Each row has a name. After each piece below comes the name of the row it's from. Each question is about the rows just above it. Some pieces are copies with a little noise.

j_70: [ 91 145 123 134]
j_339: [ 82 155 130 129]
j_882: [105 135  53 121]
asked: [104 136  52 121] -> j_882
asked: [ 91 144 123 134] -> j_70

j_988: [131 156 205 141 155  68 143 125]
j_19: [131 103  69 118 102 175 118 129]
j_983: [121 112  62 118 109 177 113 132]
j_586: [120 101  58 116 100 184 115 130]
j_964: [119  98  61 116  97 182 116 129]
j_940: [127 102  67 118 101 177 117 129]
j_532: [135  76 140 123  83 136 146 114]
j_117: [133 177 101 134 165 131 108 143]
asked: [119  97  61 116  97 182 116 129] -> j_964
asked: [119  98  61 116  97 182 116 129] -> j_964
asked: [122 113  61 117 109 177 113 131] -> j_983
asked: [133 157 202 142 154  70 144 124] -> j_988
asked: [120 101  58 116 100 184 115 130] -> j_586

j_527: [129 137 155  98 132 122 136 148 102 143 109 159  92 142 111 115]
j_804: [108 115 203  95  87  99 150 148 105 136 115 181 146 181  59 106]
j_363: [159  33  99 178 103 105 150 111 168 125 151  73 155 143 165 126]
j_489: [117 159 134 110 200 137  85 152 148 106 123  84 123 139 101  92]
asked: [128 138 156  95 132 122 138 149 102 144 107 158  94 143 111 112] -> j_527

j_397: [177 183  57 133  40 185 114 186]
j_501: [ 60 189 141 102 136  64 153 101]
j_115: [137 191 114 147  61 144 107 119]
asked: [176 184  57 133  40 186 114 187] -> j_397
asked: [ 60 189 141 102 136  64 153 101] -> j_501
asked: [135 188 115 147  62 140 105 117] -> j_115

j_598: [111 100  96 105  77  50]
j_98: [120  80 113 110  55  83]
j_608: [112  99  98 105  75  53]
j_134: [112  99  98 108  63  67]
asked: [119  81 113 109  54  83] -> j_98
asked: [112  99  95 105  77  51] -> j_598
asked: [115 100  99 110  64  69] -> j_134

j_238: [174 144 133 155  64 138 170 186 139  94  83 111 146 102 124  81 132 139
 158  68 173 154 142 195 168 150  70 156 126 169 145 115  91  86  85 180
  97]
j_224: [111  82 180  98  91 140 190 148  88  56 136 104 149  99 118 111 150  97
 170 104 130 166 108 126 132 103 123 144  75 111 138  94 125 120 124 146
 130]
j_49: [166 179 117 166 156 114  70  58 179 199 127  86 112 144 123 158 118 169
  91 138  66  97 105 144  84  94 136 109 101 162 114 117 133 155 133  54
 131]
j_991: [177 151 111 174  75 151 152 194 143 101  73 120 147 123 144  82 139 138
 155  83 189 154 144 195 182 167  73 147 151 170 155 130  79  95  75 186
  83]
j_816: [ 93 131  72 140 150 170  98 131 119 142 128 121 146 148 191 158 169 111
 132 153 151 134 109  89 162 140 162  84 171  94 165 142 118 184 127 135
 111]
j_374: [148 152  85 167 147 117  89 116 132 138  67 164  97 191 140 107 105 119
 106 169 122 104 144 137 118 148 103 118 171 142 111 177  74 116  76 118
  64]
j_590: [176 179 115 170 123 117  72  61 181 173 109  75 118 165 121 146 123 173
  91 106  63 100  61  74  87  91 111 110  92 171 120 109 121 146 117  51
 121]
j_654: [176 179 115 170 123 117  72  61 181 173 109  75 118 126 121 146 123 173
  91 106  63 100 102 156  87  91 111 110  92 171 120 109 121 146 117  51
 121]
j_821: [127 135 154 136 126 169 150 128 142 143 177  73 169  99 163 165 187 143
 158 110 131 163  75 111 146  98 159  97  96 125 168  83 167 177 168 126
 168]
asked: [126 135 154 136 126 169 150 127 142 143 177  73 169 100 162 165 187 143
 158 110 130 164  74 111 145  98 159  97  96 126 168  83 167 177 167 126
 167] -> j_821
asked: [176 180 115 171 123 116  72  64 181 172 110  76 119 127 121 147 122 175
  92 105  62  99 102 156  87  92 109 111  94 172 121 109 119 145 119  51
 122] -> j_654

j_691: [138  94 182 168 126 132 174]
j_778: [114 137 139 150  89 120 183]
j_958: [141 154 146  92 115 190  84]
j_304: [127  98 144 185 119 166 126]
j_316: [167 153 178 122 120 144 133]
j_299: [118 106 197 192 123 127 157]
j_961: [173 147  64 110 105 128 110]
asked: [138  94 182 168 125 132 174] -> j_691
asked: [140 154 146  92 115 190  83] -> j_958
asked: [128 100 145 184 119 166 127] -> j_304

j_455: [ 66 165 173 172]
j_175: [182 165  86 199]
j_857: [182 191  86 199]
asked: [182 192  86 199] -> j_857
asked: [183 165  87 199] -> j_175

j_14: [146 122  86 129]
j_400: [150 122  86 110]
j_77: [110 138 111 158]
j_573: [129 114  86 158]
j_846: [108 145 146 158]
j_36: [129 118  86 158]
j_40: [129 109  86 158]
j_859: [147  46  90 101]
j_593: [147  83  86 127]
asked: [130 109  85 158] -> j_40
asked: [109 146 146 158] -> j_846
asked: [147  46  90 101] -> j_859
asked: [111 137 110 159] -> j_77
asked: [130 118  87 157] -> j_36

j_305: [201  75 162 210 148 143 179  34 115  34 201  34 191]
j_922: [150  65 194 144 177 115 139  81  78  73 174  85 153]
j_152: [201  75 162 210 148 143 179  67 116  65 198  70 213]
j_577: [114 157 153 122 159  86 145 155 138 157  78 152  87]
j_368: [114 157 153 122 159  86 145 155 138 157  78 152 205]
asked: [115 158 153 122 159  86 146 155 137 157  78 152  87] -> j_577
asked: [200  74 163 210 147 143 179  33 117  35 204  35 191] -> j_305

j_125: [129 137 146 107]
j_661: [130 138 145 108]
j_282: [184 183 131 190]
j_582: [ 95  92 117 113]
j_484: [ 97  83  94 136]
j_425: [ 95  92 169 113]
j_880: [134 140 140 120]
j_955: [ 95  92 117 105]
j_481: [153 135  92 204]
j_439: [190 203 162 157]
j_502: [140 119  85 198]
j_96: [128 136 146 105]
asked: [ 94  92 169 113] -> j_425
asked: [188 204 161 159] -> j_439
asked: [ 96  91 117 114] -> j_582
asked: [134 140 141 120] -> j_880

j_533: [172 124  99 176 116]
j_797: [182 146  52 200 168]
j_994: [182 146 209 132 107]
j_585: [114 147 125 106 131]
asked: [181 146  53 200 169] -> j_797
asked: [172 124  99 176 117] -> j_533
asked: [183 145 209 132 107] -> j_994
asked: [115 147 125 105 131] -> j_585

j_487: [175 136 156 149 150  81 115 143 103  88  61  72 125 124 179 133  93 178
  53 145 184  69 111 172  68 131 128 159 164 139  87 119 136  99 127 161
 120  70 122 134 121  68 186 127 130 131 179  61 213 112]
j_802: [118 117 130 162 149 119 122 129 118 128 107 123 125 119 103 117 187 105
 179 121 102 151 140  88 133 184 128 126 109 100 144 118 135 120 114 136
 120 188 101 146  77 130 157 126 145 119 112 133 129 119]
j_215: [105 120 113 109 160 137 122 129 162 161 117 153 140 138 129 116 116 105
 170 105 107 172 136 113 128 143 119 126  93 106 138 164 120 120 112 104
 143 153 122 134 139 159 134 129 149 117 129 135 114 119]
j_422: [118 117 130 162 149 119 122 129 118 128 117 149 125 119 103 117 187 105
 179 121 102 151 140  88 133 184 128 129 109 100 144 124 135 120 114 136
 120 188 101 146  77 130 157 126 145 119 112 133 129 119]
j_65: [ 94 114 115 157 150 158 122 131 127 159 150 123 124 115 116 100 152  90
 172 113 113 160 136  83 143 159 128  75 109  87 138 129 123 116 127 122
 129 159 118 126 107 151 134 104 130 117  87 126  85 133]
asked: [117 117 127 162 148 118 122 130 119 128 117 149 126 118 103 117 188 105
 178 121 101 152 139  88 133 183 129 130 110  99 143 124 138 120 114 136
 122 190 102 147  77 130 156 127 145 119 113 132 129 118] -> j_422
asked: [118 117 130 163 152 118 120 128 118 127 107 119 125 119 103 115 188 103
 179 119 104 153 140  90 135 184 129 125 109 101 141 119 137 119 114 138
 121 191 102 145  78 131 158 126 145 118 111 132 128 121] -> j_802
asked: [106 120 112 110 160 137 121 129 162 162 118 154 140 137 131 115 117 106
 172 104 107 171 136 113 127 142 119 127  92 105 138 164 121 119 113 104
 142 152 122 135 139 158 135 129 149 116 130 135 114 119] -> j_215
asked: [ 95 114 115 157 150 158 123 131 127 159 151 123 124 116 116 100 152  89
 173 113 112 160 136  82 142 158 127  74 110  87 138 127 122 116 127 121
 129 158 118 126 107 150 134 104 130 118  87 125  86 134] -> j_65

j_754: [126 144 124 167 144 108]
j_604: [130 116 130  98 116 145]
j_67: [126 138 125 147 136 116]
j_205: [133  90 137  41  95 174]
j_443: [129 130 129 129 127 128]
asked: [129 128 130 128 128 128] -> j_443
asked: [126 143 123 167 144 106] -> j_754
asked: [125 137 126 149 136 114] -> j_67

j_354: [129 118 124 132 131 117 135 117 137 123 122 122 122 124 130 126 137 123
 133 139 121 126 119 123 131 127 124 132 131 130 121 126 128 122 127 131
 139 133 128 131 139 116 129 136 127 134 135 132 120 136 135 127 131 135
 126 138 135 117 130 131 126 123]
j_289: [128 120 128 130 130 126 132 123 130 125 124 125 125 126 129 128 131 126
 131 132 125 125 125 128 128 129 125 128 129 129 124 129 127 126 126 130
 133 131 128 130 132 123 128 131 128 132 131 129 124 132 133 127 129 129
 128 135 131 122 128 129 125 127]
j_693: [129 116 126 133 130 117 136 117 137 123 121 122 121 126 131 128 135 125
 135 139 121 126 122 123 129 128 124 132 132 129 121 127 128 122 128 131
 137 133 128 132 139 116 128 137 128 134 135 130 120 136 135 129 129 135
 124 138 134 117 130 131 126 123]
j_873: [129 116 126 133 130 117 136 117 137 123 121 122 121 126 131 128 135 125
 135 139 121 126 122 123 129 128 124 132 132 129 121 124 128 122 128 131
 137 133 128 132 139 116 128 137 128 134 135 130 120 136 135 129 129 135
 124 138 134 117 130 131 126 123]
j_256: [128 107 111 110 117 195 151 111 131 130  82 121 124  82 125 119 140 138
 142 116 132 102 188 134 110 151 116 123 144 132 161 138 138 121 139  86
 160 187 128 127 174 133 130 131 129 134 132 127 126 131 136 124 136 129
 134 133 124 118 127 129 125 127]
j_941: [129 124 126 129 130 126 130 125 130 127 126 125 126 126 128 126 129 126
 126 127 128 125 125 127 128 129 126 129 128 129 124 129 128 124 128 130
 133 131 129 128 129 126 128 131 128 130 132 128 124 131 129 129 129 129
 129 133 130 125 130 129 129 127]
j_699: [128 126 125 129 129 130 132 124 126 127 124 124 132 128 130 126 129 126
 127 127 126 127 125 128 128 130 124 127 126 130 126 128 127 127 128 130
 135 131 129 127 129 126 128 130 129 130 123 125 124 129 129 129 128 131
 128 133 130 126 128 129 127 126]
j_494: [133 120 128 129 122 139 139 132 135 124 121 122 119 119 123 124 112 144
 136 130 126 123 128 134 114 128 130 128 148 142 123 138 119 138 147 124
 148 140 130 126 139 147 128 125 138 130 137 129 124 130 119 118 115 124
 137 133 132 118 133 127 126 111]
j_482: [130  99 123 137 130  94 145  92 151 105 116 120 110 126 136 128 157 120
 140 183  93 124 108 108 130 127 116 139 136 130 108 124 127 116 130 137
 100 138  99 131 101 130 124 118 122 100 122 136 171 135 146 141 129 114
 128  82 108 116 124 171 124  91]
j_560: [128 107 111 110 117 195 151 111 131 130  82 121 124  82 125 119 140 138
 142 116 132 102 188 134 110 151 116 123 144 132 161 138 138 121 139  86
 160 187 128 127 174 195 137 137 157 151 138 128 120 133 134  57 149 131
 152 150 129 108 137 114 120 132]
asked: [129 116 126 133 130 117 136 117 137 123 121 122 121 126 131 128 135 125
 135 139 121 126 122 123 129 128 124 132 132 129 121 127 128 122 128 131
 137 133 128 132 139 116 128 137 128 134 135 130 120 136 135 129 129 135
 124 138 134 117 130 131 126 123] -> j_693

j_351: [129  86 102 116 113]
j_913: [143 201 123 148 121]
j_395: [124 157  96 137 129]
j_806: [118 140 104 146 126]
j_321: [143 181 173 124 119]
asked: [143 180 173 124 119] -> j_321
asked: [126 158  96 137 129] -> j_395

j_818: [102 155 128 127 122 128 124 138 128  94 169  68 142 128 128 102  97  49
 113 123 129  93 134 128 194  61 165 122 131  84 131 125 121 126  90 150
 107 110 128 150  92  93 120 121 128 133 132 124 128 126 100 149 128  96
 151]
j_981: [120  97 109 158 149  93 141 153  87 113 119 161 107  79 165 130 128 128
 122 128 102 130 101 117 136 161  69 164 145 184  96 151 128 132 142  95
 135 140 124 128 113 145 110 167  88 128 128 171  98  83 111 128 107 128
 154]
j_736: [157 145 112 153 127 157 122 141 145 113 150 128  76 126  78 128  97 153
 132 142 128 141 104  99 119 128 114 128 102 116  90 110 119 155 123 199
 160 106 164  84 131 160 152 123 133 128 128 113 130 166 148 100 161 113
 151]
j_38: [128  90 128 102 164 101 128 142 136 145 158 102 162 111 118 163 141 160
 149 161 166  81 149 113 165 136 128  90 128  89 162  96 101 110  74  78
 139 145  92 166 113  81 159 106 122 122 128 128 105 145  99 154 127 110
 132]
j_442: [125 112 101 204  94 154 128 142 173 177 170 128 133 128 128  54 104  74
 119 128 153  92 142 105 139 145  74 206 192 151 119 125 140 132 101 128
 107 123 125 122 154 128 107 160 116 166 100 145 131 107 120 165 128  89
 146]
j_872: [128  90 128 102 164 101 128 142 136 145 158 102 162 111 118 163 141 160
 149 161 166  81 149 113 165 136 128  90 128  89 162  96 101 110  74  78
 139 145  92 166 113  81 159 106 122 128 140 156 132  91 131 100 106 172
 128]
j_266: [112 180 133 102 181  95 186  79 141 123 131 132 144 149 132  90  92 111
  99 128 107 156  90 142 127 132 126  87 132 103 128 169 121  66  99 150
 128 128 139 133 150 106  97 108 138 142  84 168 113 142  84 162 128 128
 174]
j_307: [145 121 128 147 145 121 144 136  67 132 110 151 128 128 112 128 111  80
 117 128 131 128 190  95 152  94 134 168 196 146  84  95 110 128  58 168
  63 120 142  85 135 143 128 108 142 145  96 179 128 128  98 151 128 137
 157]
j_956: [162 130 128 115 128  70 128 109 126 128 112  85 166 179 123 128 113 128
 105 121 124 129 138  83 182  97 148  87 128 102 162 129 135 107 146 124
 128 179  82 174  76  98 128 128 108 122 128 120 159 126 161 140 128 128
 128]
asked: [120  97 108 157 149  93 139 153  87 112 119 161 108  80 165 130 128 128
 121 128 102 129 101 117 136 162  69 164 145 185  96 150 129 132 143  95
 135 140 124 128 113 145 110 167  89 128 128 171  97  82 111 128 107 128
 153] -> j_981
asked: [128  90 128 102 164 102 128 142 135 145 159 102 162 111 118 163 141 159
 150 161 166  82 149 113 165 136 128  90 128  90 162  96 101 110  74  78
 139 145  92 167 113  80 160 106 122 128 140 156 132  91 131 100 105 173
 128] -> j_872
asked: [157 144 108 152 125 157 121 141 145 113 149 130  72 125  78 130  97 151
 133 140 127 140 105  99 116 129 116 128 101 116  91 112 118 156 120 200
 160 103 164  82 130 161 152 123 134 129 129 115 129 164 150 102 160 112
 151] -> j_736
asked: [128  90 128 102 165 101 128 141 137 144 158 102 162 111 118 162 141 160
 149 161 166  81 148 113 165 137 128  90 128  89 162  95 101 110  74  78
 139 145  92 166 113  81 159 106 122 122 128 128 105 144  99 154 127 110
 132] -> j_38
asked: [112 179 134 102 181  96 187  81 141 123 131 133 144 148 132  91  93 111
  99 128 107 155  90 143 126 132 127  88 132 103 128 168 121  65  99 150
 128 128 139 132 149 106  98 108 136 141  84 168 114 143  84 161 129 128
 173] -> j_266
asked: [162 129 128 115 128  68 128 110 128 127 108  86 165 180 125 127 114 130
 103 122 123 129 138  83 182  96 146  87 130 102 163 130 135 108 146 122
 129 179  83 176  76  96 128 128 110 124 128 118 158 127 160 140 127 130
 130] -> j_956

j_157: [122 140 158 147 107 136 127  85 103 139 128 158 150 134 107  84 176 111
 138  90 135 138 103 107  96  70 103 142 152 135 130 126 172 153 159]
j_498: [121 120 147 153 136 111 147 101 103 146 170 120 141 129 141  90 113 158
 122 107 143 156 104  85 124 103 138 125  82 139 111 209 140 159 137]
j_88: [118 137 139 157 171  94 134 142 136 107 128  84 115 171 124 143 102 130
 126 180 128 166 133 114 109 155 102 119 121 157 103 176 110 165 114]
j_735: [133 117  95  90 155 125 137 160 162 122 127 111 126 123 143 175  88 148
 130 103 122  95 135 121 159 139 173 112  73  97 135 133 118  99 109]
j_388: [122 113 119 125 113 145 142 116 122 154 182 129 157  72 144 132 103 184
 123 102 132  98 134 132 159 140 173 113  70 103 127 144 108  99 118]
j_640: [117 112 118 122 112 144 139 123 116 164 174 123 154  74 141 132  96 183
 125 103 130 101 126 127 157 140 166 107  67 108 131 136 117 100 110]
j_121: [133 117  95  90 155 125 137 160 162 122 127 111 126 123 143 175  88 148
 131 172 114 105 158 153 152 182 137  96 106 131 130 131  89  97  83]
j_903: [120 126 139 135 171  91 144 141 129 111 124  77 104 172 131 144 107 134
 126 178 127 165 130 109 107 147 102 122 113 159 105 184 111 154 110]
j_35: [131 113  97 107 160 124 137 161 148 119 127 107 109 121 149 171  87 152
 134 176 110 102 156 147 156 181 138 111  96 130 132 138  91  91  95]
asked: [119 127 138 135 170  90 144 141 129 110 124  77 104 172 131 144 107 133
 127 178 127 165 130 109 108 147 102 122 113 158 105 184 111 154 110] -> j_903
asked: [133 117  94  91 156 126 138 160 162 120 126 113 126 121 144 176  88 148
 132 173 114 106 158 152 152 181 138  94 107 130 130 131  89  97  84] -> j_121
asked: [121 140 159 147 108 135 128  85 103 137 129 158 151 134 108  85 177 111
 137  88 135 138 103 108  96  69 104 141 151 136 129 127 171 153 160] -> j_157
asked: [121 121 147 154 136 111 147 101 104 147 171 119 141 128 142  90 114 157
 122 106 142 157 106  86 125 103 138 124  81 139 111 209 140 159 137] -> j_498

